Below are the code and all the weights of a small trained network. Each question names an input and a target symbol and asks about switching units off, where a switched-off unit gives its printed mean instead of its output.

import numpy as np


def w(rows, s, z=0):
    codes = np.array(rows[::2]) - 128.0
    scale = np.full(codes.shape[1], s)
    scale[-1] = z or s
    return codes * scale


def f(y):
    return y / 2 * (1 + np.tanh(0.7978845608 * (y + 0.044715 * y**3)))


def softmax(a):
    e = np.exp(a - a.max(-1, keepdims=True))
    return e / e.sum(-1, keepdims=True)


def log_softmax(a):
    a = a - a.max(-1, keepdims=True)
    return a - np.log(np.exp(a).sum(-1, keepdims=True))


def net(x, mask):
    ids = ['ΓΘΞΦΨαβδζηλμσω'.index(c) for c in x.split()]
    T = len(ids)
    res = E[ids] + P[:T]
    u = 0
    for l in range(3):
        q, k, v = (res @ M[l].T for M in (Q, K, V))
        z = softmax(np.where(np.tri(T) > 0, q @ k.T / 3**0.5, -1e9)) @ v
        res = res + np.where(mask[u], z, O[l][:, -1]) @ O[l][:, :-1]
        u += 1
        y = f(res @ A[l][:, :-1].T + A[l][:, -1])
        res = res + np.where(mask[u : u + 4], y, B[l][:, -1]) @ B[l][:, :-1]
        u += 4
    return log_softmax(res[-1] @ U[:, :-1].T + U[:, -1])


Q, K, V, O, A, B = {}, {}, {}, {}, {}, {}
E = w([
[135,71,133,125,144,86,180],'Γ',
[110,122,125,167,138,150,112],'Θ',
[93,130,137,130,135,139,117],'Ξ',
[50,145,164,75,148,112,140],'Φ',
[121,231,142,38,122,166,89],'Ψ',
[67,128,167,69,104,91,153],'α',
[69,115,72,103,120,86,174],'β',
[138,252,111,154,180,175,114],'δ',
[137,99,113,154,72,117,122],'ζ',
[37,172,152,87,157,125,79],'η',
[158,66,164,158,90,158,82],'λ',
[81,89,125,84,118,117,106],'μ',
[134,146,195,200,106,188,75],'σ',
[116,120,200,124,189,152,189],'ω',
],0.023)
P = w([
[87,88,132,139,154,90,134],'0',
[98,237,92,99,62,85,150],'1',
[65,88,94,126,107,209,164],'2',
[170,89,112,93,205,110,74],'3',
[151,232,61,116,10,172,50],'4',
[118,86,96,95,110,253,147],'5',
[191,116,105,84,225,112,51],'6',
],0.015)
Q[0] = w([
[191,178,131,108,12,113,175],'0.h1',
[129,135,195,168,157,60,191],'0.h1',
[209,83,77,67,232,128,103],'0.h1',
],0.011)
K[0] = w([
[65,71,102,148,76,93,119],'0.h1',
[118,142,166,145,173,5,120],'0.h1',
[254,159,40,21,175,142,82],'0.h1',
],0.0084)
V[0] = w([
[97,162,133,96,107,178,159],'0.h1',
[111,134,246,125,119,102,100],'0.h1',
[123,153,149,147,114,107,140],'0.h1',
],0.012)
O[0] = w([
[107,107,57,78,79,87,169,252],'0.h1',
[184,78,2,128,132,208,59,33],'0.h1',
[243,166,129,120,100,138,164,30],'0.h1',
],0.0098,0.0025)
A[0] = w([
[101,152,107,2,201,116,55,253],'0.n1',
[161,140,107,191,74,176,245,194],'0.n2',
[121,213,92,161,33,153,19,197],'0.n3',
[129,104,127,243,222,177,170,226],'0.n4',
],0.0078,0.0025)
B[0] = w([
[127,84,119,230,106,123,236,246],'0.n1',
[109,131,69,90,148,233,153,173],'0.n2',
[104,108,8,80,152,82,152,255],'0.n3',
[30,228,138,2,126,131,9,193],'0.n4',
],0.0084,0.0077)
Q[1] = w([
[112,139,45,237,85,3,54],'1.h1',
[160,134,167,156,238,153,138],'1.h1',
[173,109,147,142,210,132,201],'1.h1',
],0.0066)
K[1] = w([
[64,73,140,98,195,254,182],'1.h1',
[213,216,164,194,192,79,108],'1.h1',
[214,93,120,143,169,91,160],'1.h1',
],0.0065)
V[1] = w([
[122,64,103,203,120,125,168],'1.h1',
[94,169,101,173,28,158,101],'1.h1',
[140,182,89,254,111,118,156],'1.h1',
],0.0077)
O[1] = w([
[87,50,209,58,122,51,111,156],'1.h1',
[131,85,108,178,40,142,163,253],'1.h1',
[164,90,59,2,43,100,108,95],'1.h1',
],0.0067,0.0062)
A[1] = w([
[112,1,155,103,177,150,107,33],'1.n1',
[120,128,133,101,162,15,98,60],'1.n2',
[184,40,223,198,114,138,131,241],'1.n3',
[89,119,88,109,149,170,245,2],'1.n4',
],0.009,0.0036)
B[1] = w([
[128,174,143,206,142,191,226,173],'1.n1',
[169,123,56,113,222,85,49,156],'1.n2',
[1,43,162,33,148,102,28,158],'1.n3',
[174,65,101,86,106,142,85,249],'1.n4',
],0.009,0.013)
Q[2] = w([
[134,87,109,140,179,86,57],'2.h1',
[254,125,190,142,160,133,141],'2.h1',
[161,173,104,171,25,72,133],'2.h1',
],0.0081)
K[2] = w([
[149,187,93,8,154,150,196],'2.h1',
[145,133,36,186,154,1,96],'2.h1',
[30,124,93,153,9,147,105],'2.h1',
],0.0054)
V[2] = w([
[28,225,30,64,122,144,209],'2.h1',
[64,69,145,164,97,72,14],'2.h1',
[92,152,131,108,254,182,246],'2.h1',
],0.0055)
O[2] = w([
[239,159,228,149,133,137,158,255],'2.h1',
[148,89,95,179,44,3,59,215],'2.h1',
[97,91,123,62,184,91,235,159],'2.h1',
],0.012,0.0079)
A[2] = w([
[200,216,105,129,112,94,69,45],'2.n1',
[227,124,72,76,51,167,200,49],'2.n2',
[158,49,103,97,131,119,183,154],'2.n3',
[114,168,52,237,1,96,198,253],'2.n4',
],0.0082,0.0037)
B[2] = w([
[98,116,184,22,6,104,154,168],'2.n1',
[49,129,229,244,114,126,82,240],'2.n2',
[188,250,48,97,84,182,80,231],'2.n3',
[137,67,145,99,254,122,185,252],'2.n4',
],0.008,0.017)
U = w([
[128,162,140,83,170,172,158,194],'Γ',
[98,129,159,228,106,71,247,159],'Θ',
[2,118,101,137,114,145,144,87],'Ξ',
[58,177,87,44,100,212,108,68],'Φ',
[134,118,198,134,91,68,62,2],'Ψ',
[113,111,80,154,153,211,43,59],'α',
[199,171,197,49,99,105,170,186],'β',
[43,237,164,203,84,66,116,143],'δ',
[118,82,136,39,60,124,197,114],'ζ',
[159,165,137,58,66,155,81,171],'η',
[112,127,103,108,228,154,93,97],'λ',
[161,175,103,118,126,71,112,143],'μ',
[239,70,138,148,97,145,120,196],'σ',
[155,175,78,157,143,161,151,128],'ω',
],0.0097,0.0081)

Each question gives the input, a string of symbols that net reads in full, and the target symbol t.
The units are the heads (3 rows each of Q, K, V and O) and the neurons (one row each of A and B). Each row of codes is followed by its name. A weight is (code - 128) times the scale printed after its matrix; where a second scale follows, it is the last column's (O, A, B and U).
mask holds one flag per unit, layer by layer, with each layer's heads first. A switched-off unit (its flag False) gives its mean, the last column of its rows in O or B, instead of its output. The means were averaged over made-up inputs and are rounded, as every weight is.
A unit's drop is (log p(t) with every unit on - log p(t) with that unit switched off) / (log p(t) with every unit on - log p(t) with every unit switched off).
The circuit of an input: a set's keep is (log p(t) with only the set's units on - log p(t) with every unit switched off) / (log p(t) with every unit on - log p(t) with every unit switched off). Starting from the 12 units with the biggest drops (on a tie, the unit counted first), units are removed one at a time, each time the one whose removal leaves the highest keep (on an exact tie, the one counted first), for as long as the keep stays at least 0.8.
circuit, biggest first: the units of the circuit, biggest drop first
k most important neurons: the k neurons with the biggest drops, biggest first
top k neurons in layer l: the k neurons of layer l with the biggest drops, biggest first
input Θ Θ μ σ, target η: top 2 neurons in layer 2 -> (2.n1, 2.n2)
input Θ Θ Θ μ μ, target Θ: 2 most important neurons -> (0.n1, 0.n4)
input α λ β β Θ λ, target Ξ: 2 most important neurons -> (1.n1, 0.n3)
input β Θ Φ μ, target Ξ: top 2 neurons in layer 0 -> (0.n3, 0.n1)
input β β ζ Θ δ η, target Θ: circuit, biggest first -> (0.n1)
input Θ Ξ λ Θ ζ σ Φ, target Φ: 3 most important neurons -> (2.n3, 0.n1, 2.n4)
input Θ Φ Θ β ζ β, target σ: circuit, biggest first -> (1.n4, 2.h1)
input λ ω λ Ξ Θ, target λ: circuit, biggest first -> (2.n4, 1.n3, 2.h1)
input ζ Θ Φ, target σ: 2 most important neurons -> (1.n4, 0.n3)
input Γ Θ Γ λ Θ λ, target Ξ: top 2 neurons in layer 0 -> (0.n2, 0.n3)
input Ψ Θ Θ η Θ, target Θ: 3 most important neurons -> (0.n4, 2.n3, 1.n3)
input λ Θ ζ Θ, target δ: 3 most important neurons -> (0.n4, 2.n4, 1.n4)
input ζ Θ μ ζ Γ, target μ: 3 most important neurons -> (1.n1, 0.n4, 0.n1)
input λ β μ Θ σ β, target α: circuit, biggest first -> (2.n3, 1.n4, 2.n2, 2.n1)
input ζ Θ Θ Θ β Θ Ψ, target σ: circuit, biggest first -> (0.n1, 1.n4)
input ζ Θ λ Θ Θ σ ζ, target Ψ: top 2 neurons in layer 2 -> (2.n3, 2.n4)
input ζ ζ α, target σ: 3 most important neurons -> (1.n4, 0.n3, 2.n3)
input ζ ζ ζ η, target ω: top 2 neurons in layer 0 -> (0.n1, 0.n4)
input Θ β μ δ μ β Θ, target β: top 2 neurons in layer 2 -> (2.n2, 2.n4)
input β ω μ, target Φ: circuit, biggest first -> (2.n3, 2.h1, 0.h1)
input σ Θ α, target α: 2 most important neurons -> (1.n4, 2.n2)
input μ ω σ α Θ σ, target α: top 2 neurons in layer 2 -> (2.n2, 2.n1)
input μ Φ Θ, target ζ: 2 most important neurons -> (0.n3, 1.n1)
input Θ ζ μ Ξ, target Θ: top 3 neurons in layer 0 -> (0.n4, 0.n1, 0.n3)
input α Θ ζ λ, target α: top 3 neurons in layer 2 -> (2.n2, 2.n4, 2.n1)
input Θ Θ λ Γ ζ, target λ: circuit, biggest first -> (2.n4, 0.n3)
input Ξ δ Ψ Θ μ μ β, target σ: top 2 neurons in layer 0 -> (0.n1, 0.n4)
input λ Ψ ω Θ, target Γ: top 3 neurons in layer 0 -> (0.n2, 0.n3, 0.n1)
input ζ σ Θ ζ η ζ β, target μ: top 2 neurons in layer 0 -> (0.n4, 0.n2)
